Each row is followed by its class.
[ 372  106  -43   51   98  -47  -15  391  -30  178  -53 -342  126  201
 -340  111 -160 -222 -117   51 -397  276   17  -42 -322 -242  -65 -416
 -182 -167   44  224 -132  223]	tufe
[  -9  142 -192  -42  -64 -111  128  110 -300  294 -214   41  458   64
 -173  -86  158 -147 -239 -142  192  136   51 -246 -120   24  146   47
   -8 -220  -85  301  139  207]	bomim
[ -86  188  -99   32  169  -67   68 -175  -48  113 -223 -248 -102  141
  118  -47 -132 -107   40  341  -71  169 -149  187 -133 -111 -112  -61
   92  -19 -144 -130 -143  205]	bomim
[ 134   -2  -69  240  245 -139 -124   56   71  325  103 -311  -67 -486
 -593 -218  -48   23 -201  265 -112  117  391  106 -232 -440  142 -264
 -217  -40  220  426  203  533]	Zuno
[ -19 -220  129  -91 -186   78  -27  -89 -119 -343  289  215  -53 -324
  392   18  202  -57  303  197  339 -374 -172   61  135  256 -179   26
 -315  195 -167 -235   89 -183]	dop
[  52   47 -234  115   71  -47  196  161  -92  212   80 -118  485 -437
 -189 -108  181  -55  -54  730   18   22   95  154 -229 -138  109  -47
 -151 -179   40  477  369  353]	fipet
[-128  157   30   24   58 -127   -7   -5  -19  104 -375  109   62  -83
 -262   -3   40  -27   75  234 -120  221  149   24 -150 -220  -26  146
  179 -151 -219  -82  -84  183]	bomim
[ 144   86 -177  101  141 -105   84 -165  132  401 -399 -708  -96 -186
 -124  -36  115   65  -83  449  -51  -49  198  162 -231 -365   70 -309
 -349 -113  207  515  275  416]	bomim
[ -49  300  160  185  249  125 -223 -211  126  159  -68 -186 -481 -124
  -62 -106 -249  379 -113 -231 -123  174   95  -59  -47 -197  199  -53
  329   83  -15  132  -39  136]	Naret
[  71   11   68  135  -17 -159  -54 -236  156  116 -387 -166 -461  -43
  178   55 -171  -43  156 -245  -96   25 -169   81   81    9 -212 -176
  -85   40   26   66 -101  -73]	des
[ 356  401  -60  227  497   30   15    5 -169  159  166   53 -214 -792
  -47  -93 -256  132  132  202  168  214 -206  116 -382   92 -161 -151
   22  143 -113  211  260  215]	dop
[ 369   24 -410 -146   39  -84  273  177   67  272 -213 -453  315   39
 -120  157   28 -242   12  675  324  -10   34  187 -242  -66  -10 -494
 -130 -275  212  652  362  519]	Naret
[   8  235 -116  -13  138   -4  -45  -75 -115  221 -245    8  -44 -227
 -283 -160  -58  258 -237 -303  264  113  117 -198 -201 -124  261  -62
  210   66   -8   86  102  214]	tufe
[  48   88   21  -78  -58  -32  -67 -191   68 -165 -564  217 -292 -619
  230   73  173  209  189  385  272 -349 -143  234   -3   28  169  -77
   35  141 -138  190  196  202]	tufe
[ -75  196   35  197  202 -139  135  -59  -60  -76   38  -18   11 -673
 -224  -98 -144  108  -39  487 -152  -18  413  282 -290 -257  -26   27
   43  -24 -170  240  166  290]	tufe
[-131  351   46 -144   79 -261  -32 -320  168  287 -694   -4  168 -355
 -440  -24   31   -6   89  470 -297  296  221  304  -74  -98  -29  167
  376  -89   45  357  -97  288]	fipet
[  65 -307 -166   83  -54   64  196  313 -340 -340  899   63  380  168
  129  -15   32 -216 -104  253  213 -205  107 -184  126  -16   64  115
 -431 -171  -12  -57  133  -59]	Naret
[-111 -379   32  167 -164 -108    1  -23  -70   27  288  182   42  -58
  254  -65   60  -41   82  -69  289 -243  -74 -112  194  167 -290   56
 -391  204    1   62  189 -457]	des
[ 196   21   -4   84   78  -54   45   11  126   12  239 -188    0 -160
 -119   72 -169  -14  -46   78  -86  118   88   -7   78  -46 -141  -22
  100  -43  243  306  -30   18]	bomim
[ 270   84 -294  -51  -43   55  138  250  -49  204   37 -487  114  734
  150    1  -80 -172 -246 -507  -44   88 -239 -232  -87   41   62 -310
 -177   27   14   86  -76   40]	dop
[ -41  434 -222   32  319  -92  113  -51 -209  191 -321 -240   -2  -94
 -256  -67  -73   19   54  246  -73  225   31   58 -407 -272   94 -253
    0 -266 -174   -5  107  491]	bomim
[  -3  208 -189   27  299  -22   58  -35 -288 -297  165  108  -28  -53
    5 -124 -165 -176   52 -260  235  153 -136  -93  -25  -62   56   44
  110 -181 -313 -661 -122  397]	tulum
[-103  103 -139  173  351  -91   -2  -59 -149   67  158  -62  153 -261
 -473 -192 -171   68 -102  109   23  238   27  -61  -26 -142  225   47
   71 -141   11 -133  -48  272]	Naret
[ 208 -331  116  -49 -176   72  356  358  185 -159  767  -62  216 -127
   -2  109  102   19 -141  365   70 -393  451  -77 -134   12  165 -174
 -319  -19  257  411  233 -139]	tulum
[-296   56  423 -182  350  -63  -67 -176  -12 -338   -7  434 -346 -756
 -413    9  -18  490  559  313  -99   49  395  -36  111   81   95  266
  341 -271   77 -425  -23   -3]	Naret
[ 179  152  -50  -64   51 -191  300  -55  -54  159  148  200  149 -100
  134  -88  104   61  116  351  330  -17  -15  -43 -165  160 -263   60
   78  114 -105  363  277 -111]	tufe
[ -55 -187  -17  159 -220 -301 -307 -343  -64  380 -464   85  163  -76
 -190 -195  172 -104   -6  280  132  -36  -36  257  102  -38   18   58
 -326  267  -70  408  -51    5]	tufe
[ 401  -75 -276  153  -44 -170  163   74 -100   90  -25  -46   40 -470
 -109  159 -192 -197   41  252  -40  229 -175  165 -260  -18 -408 -413
 -255  -43   97  183 -206  121]	tulum
[  99  115   34 -111  159  -39  -76   45 -248   78 -420  224    8 -203
  227  -87  -65   34  320 -194  176   18 -129  -43 -177  183   31  -84
   51  -43 -244  -83  256   13]	fipet
[ -83  309   16  -78   20 -217  115 -167  179  130 -540 -224  -86   59
  -54  -28  -27    2   54  140  -91  -63  141  220 -205  -90   -1 -183
  205   27 -163  208   85  279]	tufe
[ -82  358   35   80  205   22 -228 -378  -45  201 -259 -104 -189  -65
 -131  -99 -177  261 -272 -354   43  187   -7  114  -79   68  -22 -107
  459  147   22  237   -5  184]	Naret
[ -38   98   15  -67  -50 -108  148   -6  249  181 -305  -97  222  -97
 -326  154   14 -167  -44  301 -308  242   54   97 -115 -123  -96  -15
  107 -166   17  172 -212   36]	Zuno
[ 134  321 -189 -228  125  -52 -133  -18  -26  161 -609 -286  106  333
 -229   45   34  -97  165   62 -114  194  -34   85  100  -44  239  -29
   87 -231  -61  328   16  441]	Naret
[ 379  284 -167 -155 -118 -104  162   20  149  203 -329 -592   49  451
   30  121  -69 -173 -180  -72   22   -6   79   34 -257 -165  -98 -431
  177  -52  156  492  214  304]	des
[  64  632 -194 -180  273  -46  273  -34    0  310 -376 -328  192   80
   51 -120    5   12   22  242  -99  212  116  102 -480 -141    3 -169
  329 -113 -197  243  310  461]	tulum
[  39  204 -238  -18  213  -56   10  -75  316  246 -493 -431  121 -160
 -351  103   23   39  194  275  191 -113  234  260  -20 -113  206 -180
 -196 -129   -1  665  461  373]	des
[ -57 -171  375  222  -19  -92   -4  -59 -114 -310  411  301 -512 -371
  429  -49 -155  190 -249    6  -17 -232  106  -69  -23  -56 -355   10
  155  312  -59 -214 -123 -227]	tulum
[  17 -115 -187   24   73  -23  -41  -28  272  315 -231 -704  -58 -113
 -291 -114  118   39  -73  218   -8  -95  278  189   21 -366   23 -316
 -357   12   22  621  243  443]	pab
[ -36  211 -216  -96  190 -391  238   47 -538   86 -423  375  210 -411
 -461   17  -85   66  108  385  -31  288   90  -25 -393   61   -7  -65
  168 -352  160 -302  -50  208]	dop
[  13  131  -10  -76   93 -122  -70   70   64  131 -133  -50   82  370
    8  -41  -77 -118   73  -99  -10   69  -36  -81  -58  -67  -81 -103
  160    2    3 -119  116    3]	pab
[ 137  -86 -453  315   23 -117  225 -148 -308  221  492 -142  270 -213
  -17 -228    6 -179 -137  345  228  108 -228  230 -185  -27 -340  -94
 -415  132  -26  273  151   77]	Zuno
[  -7  -13 -115  -77   57   46  -89   -9 -260 -166  -58  184   50 -134
   68  -80  -38  -28   79 -248  218  -79  -60   37   93  142   83  145
   -7   35 -103 -114  140   45]	fipet
[ 105 -111 -139  -32 -198  150  244  -45   -9 -288  699 -327  381 -420
 -263  191  -36 -145 -327  669  199 -201  347  221  146 -171  148  -51
  -32 -294  350  737  164  266]	pab
[ 412  211 -676 -138  -77 -317  248  294 -142  444 -341   97  602   98
 -227  -64  199 -333 -240  334   43  266  120   28 -219 -145    7   54
    6 -138  286  675  324  455]	Zuno
[ 468  334 -254 -426  -83  -17  167  129  153  211 -355 -186  316  181
   97  148  243 -404  252  615   27   48  -90  136 -226  -42  -46  -39
 -139  -44   96  390  238  271]	fipet
[ 510 -236 -177 -193   49  172  313  681   -1 -235  642   63  284   95
  118  373  -79 -235 -281  721   14 -109 -192  -47  -77  258  147 -249
  -50 -142  638  214    3   -2]	Naret
[-125   16   72  -69  195  -19  -21  -96    2 -220  201  270  323 -318
 -373   18   38   -4   68  331  248   56  379   60  170 -106  -13  428
  159 -126 -231   58   58   97]	tulum
[ 214  711  -31  -37  286  -14  -21 -191   45  269 -442 -268 -231  -77
 -211   38 -296   79   10 -308   -5  304  -42   58 -369  -28  -21 -214
  498  -35   -9  153  113  318]	pab
[  41  305  -26 -102  166  -23  255 -113   82   37    0 -157  195 -463
 -287 -121   55  176    0  296 -137  134  218  110 -273  -62  116   83
  276  -52    0   51   66  251]	pab
[-191  -43 -319    5 -267 -144  -37  -37 -278  -23 -365  404  414   31
  -75   -8  179  -53 -243  -82  109  -97   12  155  -83   69  134  -90
 -111   17 -179  177   12  105]	des
[ 268  -97 -135  -52 -254 -182  159 -195  313  267 -396 -315  114 -234
  136   53  274 -134  131  515  -48 -256  -68  342  -94    0  -32 -251
 -560  194  -17  699  104   32]	Zuno
[ 335  125  -18   57   72  -40   41  272  -65 -193  -30 -194 -254  -77
  -54  370 -255 -132   91  360 -326   46   73  100 -115  -65   36 -248
 -215 -254  172   41 -253  234]	dop
[-171  -61  -78  -36    9  -87  -19  170  112  108 -343 -143  194   18
 -267  -87  119  -86  141  189 -125  -20  221   76   13 -293  156   27
 -110 -140 -262  174  190  247]	Zuno
[-105  128   64   48  254  -40 -213   34 -257  311   33 -173    8  311
  -26 -288 -132  -21  -43 -271   89   78   28 -214    3   36  181   73
 -124  139  -92  -73  113   21]	dop
[ 100  -40  -16   30  214  118   40   38   56 -214  144  242 -164 -521
  276    8   68  109   -7  459  173 -183 -219  188  -31   69  -53   77
   46  200  -18  -29  172   52]	fipet
[   8  157   32 -269 -290 -106   34 -101  241  147 -767   27  261 -413
 -467  197  326  -11  257  477 -239   48  317  318 -296  -90   44 -151
  -24 -175  -75  389  -44  284]	fipet
[ 286  275 -401    5  -61 -142  192   62   10  361 -202 -316  354 -192
 -379  -36   71 -160   70  658 -355  417  219  178 -214 -290  145   -1
 -156 -285  193  528  -83  504]	tufe
[ 208  196   56  129  136 -219   10 -138  118  293 -210 -463   86 -160
 -365  -27 -157 -131    5  372 -490  344  155  212 -147 -232 -126  -14
  -12  -67  107  370 -210  201]	bomim
[ 170   98 -469  407  232  -83  249    4 -208  331  258  153  312 -448
 -238  -64 -204 -103 -497  451  235  414 -276   62 -250   11   54  -11
   95  -97  217  230  -99  269]	Naret
[ 211  -41  155 -118  -38  123  -22   20 -120 -182   56  141   31 -485
  207   63   74   -2  122  221  153 -192  -63   90 -158  193  -64  -81
 -144  147 -115   60  119  -51]	Naret
[-100 -341   35  -31 -320  -39 -149  -38   80 -101  186 -190    1  145
  -91 -114   86 -162   88 -286  220 -398   25 -150  108 -306  143 -415
 -403    4  101  -18  317  -72]	des
[-135 -289 -154  206  143   43  135  198  152   47  465 -152  -28 -550
 -188 -208  220  282 -234  527 -338 -111  314  186  113 -150   87   79
 -451  158   69  518   24  198]	pab
[  24   68   -6  -41 -109   88  273 -427  365   23  436 -406  139 -276
 -406  -23   74   55   66  269  145    4  173  137  -37 -159   19   46
  -27  -10   99  217   10  -45]	pab
[-163 -462  128 -186 -300  -70 -221  -89 -270 -300 -174  -25  126  230
  236   -2   86 -219  141 -437   64 -359 -127  -16  377  156 -150  -38
 -434  100 -193 -208  -62 -354]	dop
[ -87   92  -58  327  203  -76 -226 -176   67  244 -158 -322  -74 -166
 -216 -110  -96   72  -92   81 -182  123  138  118    4 -347  138  -97
  -74 -134  152  248  130  283]	bomim
[ 175 -228   -7  179    7 -136  262  246  -86 -181  314  254    8 -449
  268   61   51 -119  165  784    9 -121 -181   64 -265  -51 -263 -204
 -369   10 -155 -170   -3  -48]	des
[  14   84   81  136  407  100 -199   49  195   16 -398 -196 -593 -632
 -291  112 -284  323   83 -281  -53  146  244  -24   96 -211   39  -81
  122 -164  -41  175   12  322]	fipet
[  20  386 -131 -359   10  -46  240   14  236  129 -456 -249  379  344
  -51  105  176 -127  146  312   45 -101  311  137 -259  -84  191  -45
  146 -213  -80  297  382  297]	fipet
[ -66  -88  -20   28  -26  125   -2  246  115 -252   38  489  -15 -525
  -93  318  -59  -82  205  120 -108   54  112   64   74   79  -91  105
 -101 -228   41  -15  -44  -91]	Naret
